Below is a small trained network, with its code and all its weights. Each question gives an input and a class and asks what happens when units are switched off, that is, made to give their printed mean instead of their output.

import numpy as np


def w(rows, s, z=0):
    codes = np.array(rows[::2]) - 128.0
    scale = np.full(codes.shape[1], s)
    scale[-1] = z or s
    return codes * scale


def norm(h):
    return h / np.sqrt((h * h).mean(-1, keepdims=True) + 1e-5)


def f(y):
    return y / 2 * (1 + np.tanh(0.7978845608 * (y + 0.044715 * y**3)))


def log_softmax(a):
    a = a - a.max(-1, keepdims=True)
    return a - np.log(np.exp(a).sum(-1, keepdims=True))


def net(x, mask):
    res = np.array(x, float).reshape(1, 4) / 4 @ E
    u = 0
    for l in range(2):
        y = f(norm(res) @ A[l][:, :-1].T + A[l][:, -1])
        res = res + np.where(mask[u : u + 9], y, B[l][:, -1]) @ B[l][:, :-1]
        u += 9
    return log_softmax(norm(res)[-1] @ U[:, :-1].T + U[:, -1])


A, B = {}, {}
E = w([
[9,121,230,105,125],'x0',
[33,82,101,120,110],'x1',
[134,170,171,57,103],'x2',
[93,255,163,123,213],'x3',
],0.0071)
A[0] = w([
[65,83,131,123,104,187],'L0N0',
[136,172,135,127,199,63],'L0N1',
[132,74,161,180,136,58],'L0N2',
[216,152,112,113,91,120],'L0N3',
[113,48,98,194,172,65],'L0N4',
[135,252,152,128,129,239],'L0N5',
[181,131,167,169,91,81],'L0N6',
[76,172,143,196,190,254],'L0N7',
[33,85,146,137,89,100],'L0N8',
],0.011,0.0039)
B[0] = w([
[127,59,207,35,80,197],'L0N0',
[179,157,73,217,200,162],'L0N1',
[247,128,135,149,82,133],'L0N2',
[149,121,195,148,60,201],'L0N3',
[135,149,42,154,40,170],'L0N4',
[97,186,61,162,254,254],'L0N5',
[157,97,98,173,132,140],'L0N6',
[38,38,110,196,139,232],'L0N7',
[172,61,210,37,95,202],'L0N8',
],0.0074,0.0071)
A[1] = w([
[32,147,151,66,166,3],'L1N0',
[52,114,173,64,99,123],'L1N1',
[104,161,164,106,170,156],'L1N2',
[172,92,127,104,90,104],'L1N3',
[174,170,113,183,178,79],'L1N4',
[147,176,9,130,176,58],'L1N5',
[143,110,99,141,143,21],'L1N6',
[177,92,151,169,73,158],'L1N7',
[193,225,173,71,129,17],'L1N8',
],0.014,0.0024)
B[1] = w([
[145,220,177,254,219,208],'L1N0',
[125,46,235,164,109,236],'L1N1',
[147,135,54,202,128,183],'L1N2',
[205,181,100,105,142,219],'L1N3',
[19,132,139,66,157,234],'L1N4',
[127,151,180,65,41,255],'L1N5',
[90,162,149,107,111,133],'L1N6',
[191,177,35,124,223,241],'L1N7',
[36,175,138,68,28,161],'L1N8',
],0.0092,0.0067)
U = w([
[125,74,71,166,90,2],'0',
[92,59,229,182,157,51],'1',
[74,179,113,63,58,171],'2',
[66,171,112,178,219,220],'3',
[252,150,44,122,107,161],'4',
[192,8,184,65,88,159],'5',
],0.018,0.0046)

Each question gives the input, the list of numbers given to net, and the class t.
The units are the neurons (one row each of A and B). Each row of codes is followed by its name. A weight is (code - 128) times the scale printed after its matrix; where a second scale follows, it is the last column's (A, B and U).
mask holds one flag per neuron, layer by layer. A switched-off neuron (its flag False) gives its mean, the last column of its row in B, instead of its output. The means were averaged over made-up inputs and are rounded, as every weight is.
A unit's drop is (log p(t) with every unit on - log p(t) with that unit switched off) / (log p(t) with every unit on - log p(t) with every unit switched off).
The circuit of an input: a set's keep is (log p(t) with only the set's units on - log p(t) with every unit switched off) / (log p(t) with every unit on - log p(t) with every unit switched off). Starting from the 12 units with the biggest drops (on a tie, the unit counted first), units are removed one at a time, each time the one whose removal leaves the highest keep (on an exact tie, the one counted first), for as long as the keep stays at least 0.8.
units of the circuit, in order: the units of the circuit, biggest drop first
top k neurons: the k neurons with the biggest drops, biggest first
k most important neurons of layer l: the k neurons of layer l with the biggest drops, biggest first
drop of u: that unit's drop, to one decimal
input [5,-7,3,-6], class 4: units of the circuit, in order => L1N7
input [-3,-6,3,-2], class 2: units of the circuit, in order => L0N7; L1N8
input [-5,4,-2,1], class 2: top 2 neurons => L0N8; L0N0
input [4,-1,4,-3], class 5: top 3 neurons => L0N5; L0N8; L0N7
input [1,-2,3,-1], class 2: top 2 neurons => L0N7; L0N0
input [-1,-3,0,0], class 2: top 4 neurons => L0N7; L0N5; L1N0; L1N5
input [5,-3,-7,2], class 1: top 2 neurons => L0N7; L1N7
input [1,-1,6,-1], class 3: 4 most important neurons of layer 0 => L0N1; L0N4; L0N2; L0N5
input [-3,-8,5,4], class 2: top 3 neurons => L1N5; L1N8; L1N0
input [-8,-7,6,8], class 2: top 3 neurons => L1N5; L1N8; L1N0
input [-4,7,-3,2], class 0: 2 most important neurons of layer 0 => L0N4; L0N5
input [-8,-1,5,6], class 2: top 2 neurons => L1N5; L1N0
input [5,1,6,-3], class 5: 2 most important neurons of layer 0 => L0N8; L0N5
input [5,7,1,-3], class 5: units of the circuit, in order => L0N8
input [5,-4,-5,-8], class 4: top 2 neurons => L1N7; L0N2
input [0,-1,5,-5], class 4: top 2 neurons => L1N7; L1N3
input [8,-8,-5,-3], class 5: 2 most important neurons of layer 1 => L1N0; L1N2
input [7,8,6,1], class 1: drop of L1N0 => 0.5
input [-2,8,-8,2], class 5: drop of L0N0 => 0.2
input [6,5,-7,8], class 1: drop of L0N8 => 0.3
input [-7,0,-2,3], class 2: top neuron => L1N5
input [-2,-6,3,1], class 2: drop of L0N7 => 0.1
